Below are the code and all the weights of a small trained network. Each question names an input and a class and asks about switching units off, where a switched-off unit gives its printed mean instead of its output.

import numpy as np


def w(rows, s, z=0):
    codes = np.array(rows[::2]) - 128.0
    scale = np.full(codes.shape[1], s)
    scale[-1] = z or s
    return codes * scale


def f(y):
    return y / 2 * (1 + np.tanh(0.7978845608 * (y + 0.044715 * y**3)))


def log_softmax(a):
    a = a - a.max(-1, keepdims=True)
    return a - np.log(np.exp(a).sum(-1, keepdims=True))


def net(x, mask):
    res = np.array(x, float).reshape(1, 6) / 4 @ E
    y = f(res @ A[0][:, :-1].T + A[0][:, -1])
    res = res + np.where(mask, y, B[0][:, -1]) @ B[0][:, :-1]
    return log_softmax(res[-1] @ U[:, :-1].T + U[:, -1])


A, B = {}, {}
E = w([
[147,51,165,234,183,51,195,150,168,75,191],'x0',
[180,40,99,65,162,173,44,149,134,184,240],'x1',
[25,159,188,136,111,142,89,234,254,187,153],'x2',
[189,185,164,191,23,227,126,61,182,76,215],'x3',
[142,123,129,135,129,130,122,127,139,132,113],'x4',
[120,72,44,213,26,192,206,180,67,171,125],'x5',
],0.0096)
A[0] = w([
[93,131,163,140,125,134,122,204,184,187,131,95],'n1',
[125,114,41,158,85,139,179,171,118,152,144,32],'n2',
[102,107,126,130,121,130,78,171,188,189,180,151],'n3',
[62,193,144,178,99,99,192,104,129,76,48,167],'n4',
[171,99,72,126,132,103,150,4,75,61,93,100],'n5',
[90,128,176,126,112,149,142,160,171,116,125,154],'n6',
[125,46,106,141,94,161,119,138,93,172,162,150],'n7',
[142,85,128,106,131,105,83,106,129,151,182,124],'n8',
[167,159,159,148,52,168,114,81,172,36,193,56],'n9',
[158,99,101,110,154,146,70,147,136,162,210,123],'n10',
[134,92,148,223,135,85,155,133,159,101,177,86],'n11',
[106,60,35,210,36,172,180,185,125,187,108,102],'n12',
[109,221,105,100,102,166,122,78,132,163,73,122],'n13',
[108,225,167,151,83,53,188,133,130,100,59,98],'n14',
[131,132,176,104,91,158,167,107,140,70,182,3],'n15',
[147,146,136,89,75,181,107,93,152,132,104,61],'n16',
[139,132,113,111,172,128,135,70,116,67,124,168],'n17',
[164,65,71,78,150,149,85,139,154,157,216,136],'n18',
[129,166,175,82,168,107,71,113,164,78,133,69],'n19',
[126,79,139,193,176,100,155,103,137,96,172,67],'n20',
[75,101,121,106,186,54,112,161,87,128,90,66],'n21',
[112,61,137,172,191,70,137,168,122,106,135,64],'n22',
[91,155,76,68,130,141,79,141,91,174,66,75],'n23',
[170,154,173,171,71,172,121,81,167,90,183,46],'n24',
[85,146,161,122,119,95,121,117,178,165,139,146],'n25',
[143,144,218,73,221,103,77,48,183,105,165,118],'n26',
[117,135,125,186,95,53,134,143,131,74,121,113],'n27',
[71,148,141,134,107,123,133,164,166,107,117,119],'n28',
[208,74,90,92,146,136,128,91,67,107,177,181],'n29',
[155,158,112,108,155,98,112,103,134,79,142,61],'n30',
[114,78,76,91,164,70,138,191,108,142,69,30],'n31',
[128,87,207,177,162,84,135,114,153,102,148,75],'n32',
[56,144,144,138,104,132,101,165,196,151,169,117],'n33',
],0.012,0.0032)
B[0] = w([
[138,107,109,168,67,70,134,95,59,162,86,199],'n1',
[142,158,166,63,113,79,186,73,156,125,148,186],'n2',
[125,68,84,181,70,77,86,123,117,97,95,199],'n3',
[183,95,51,116,162,145,123,194,208,35,65,251],'n4',
[147,88,96,209,41,67,109,87,65,136,102,253],'n5',
[133,82,116,164,76,87,102,106,100,126,101,176],'n6',
[172,179,110,34,130,106,173,142,174,113,114,183],'n7',
[194,143,80,105,135,179,143,186,179,104,110,176],'n8',
[28,76,202,178,164,168,180,167,127,184,128,243],'n9',
[184,108,76,119,157,186,111,213,181,71,119,198],'n10',
[93,199,113,89,117,185,52,136,63,114,170,208],'n11',
[152,177,170,34,115,92,218,65,161,96,179,242],'n12',
[139,153,116,91,114,201,44,158,61,98,202,215],'n13',
[208,81,70,116,175,178,117,188,198,65,68,240],'n14',
[102,112,162,154,161,154,150,119,144,169,122,176],'n15',
[72,138,154,141,170,188,87,98,83,148,179,184],'n16',
[138,131,95,144,75,69,162,121,127,132,112,189],'n17',
[163,124,64,150,172,171,100,254,204,84,77,214],'n18',
[148,187,157,35,127,75,190,81,148,103,136,206],'n19',
[73,145,118,97,138,139,60,140,84,105,169,198],'n20',
[63,53,197,154,160,167,181,123,185,202,134,214],'n21',
[99,183,178,126,165,198,49,100,55,149,157,203],'n22',
[63,176,166,121,148,186,36,124,64,152,224,198],'n23',
[47,88,163,151,212,155,149,92,147,214,93,228],'n24',
[128,110,89,153,61,75,132,95,130,131,133,178],'n25',
[180,166,159,43,125,84,222,70,154,89,161,253],'n26',
[128,150,122,122,118,170,82,151,113,95,136,182],'n27',
[152,114,120,139,79,88,99,147,105,122,103,176],'n28',
[131,82,80,191,39,71,91,126,99,153,97,224],'n29',
[128,136,114,115,113,82,140,95,106,117,118,166],'n30',
[61,73,205,167,171,155,156,116,155,212,77,207],'n31',
[84,179,117,107,139,152,75,137,83,98,188,195],'n32',
[114,84,96,170,47,71,112,75,84,145,105,204],'n33',
],0.0099,0.019)
U = w([
[185,105,65,117,170,157,107,225,214,75,75,252],'0',
[134,89,89,186,32,39,97,92,90,151,92,136],'1',
[160,203,188,24,132,67,214,70,183,105,165,114],'2',
[39,72,227,157,212,168,144,138,163,221,113,9],'3',
[79,214,136,88,133,209,4,146,58,128,214,24],'4',
],0.013,0.0039)

Each question gives the input, the list of numbers given to net, and the class t.
The units are the neurons (one row each of A and B). Each row of codes is followed by its name. A weight is (code - 128) times the scale printed after its matrix; where a second scale follows, it is the last column's (A, B and U).
mask holds one flag per neuron, in row order. A switched-off neuron (its flag False) gives its mean, the last column of its row in B, instead of its output. The means were averaged over made-up inputs and are rounded, as every weight is.
A unit's drop is (log p(t) with every unit on - log p(t) with that unit switched off) / (log p(t) with every unit on - log p(t) with every unit switched off).
The circuit of an input: a set's keep is (log p(t) with only the set's units on - log p(t) with every unit switched off) / (log p(t) with every unit on - log p(t) with every unit switched off). Starting from the 12 units with the biggest drops (on a tie, the unit counted first), units are removed one at a time, each time the one whose removal leaves the highest keep (on an exact tie, the one counted first), for as long as the keep stays at least 0.8.
units of the circuit, in order: the units of the circuit, biggest drop first
k most important neurons: the k neurons with the biggest drops, biggest first
drop of u: that unit's drop, to one decimal
input [0,0,1,-4,-2,4], class 2: units of the circuit, in order : (n12)
input [5,-8,0,6,1,3], class 0: 2 most important neurons : (n4 n14)
input [2,6,-7,-2,4,-3], class 1: 4 most important neurons : (n29 n5 n4 n14)
input [-6,-5,-6,7,1,-2], class 3: 3 most important neurons : (n9 n24 n16)
input [-5,1,1,-5,0,2], class 3: 3 most important neurons : (n31 n11 n21)
input [4,-1,6,7,1,5], class 3: 3 most important neurons : (n24 n9 n5)
input [-8,2,-3,2,8,8], class 2: 2 most important neurons : (n12 n2)
input [-2,-6,-3,8,-8,6], class 3: 2 most important neurons : (n9 n24)
input [1,-3,2,-6,-7,-5], class 3: 3 most important neurons : (n21 n31 n12)
input [5,6,3,-8,0,2], class 3: 2 most important neurons : (n31 n21)
input [6,0,0,-5,2,3], class 4: 3 most important neurons : (n22 n11 n9)
input [-5,5,-1,-8,-3,8], class 2: 3 most important neurons : (n12 n7 n2)
input [6,-6,2,0,-6,1], class 0: 4 most important neurons : (n4 n14 n23 n13)
input [8,5,3,7,3,6], class 4: units of the circuit, in order : (n11)
input [7,7,-2,-2,7,8], class 2: drop of n7 : 0.4
input [2,2,1,6,-5,-7], class 2: drop of n19 : 0.5
input [-5,6,-4,-2,-2,-2], class 0: drop of n18 : 0.5
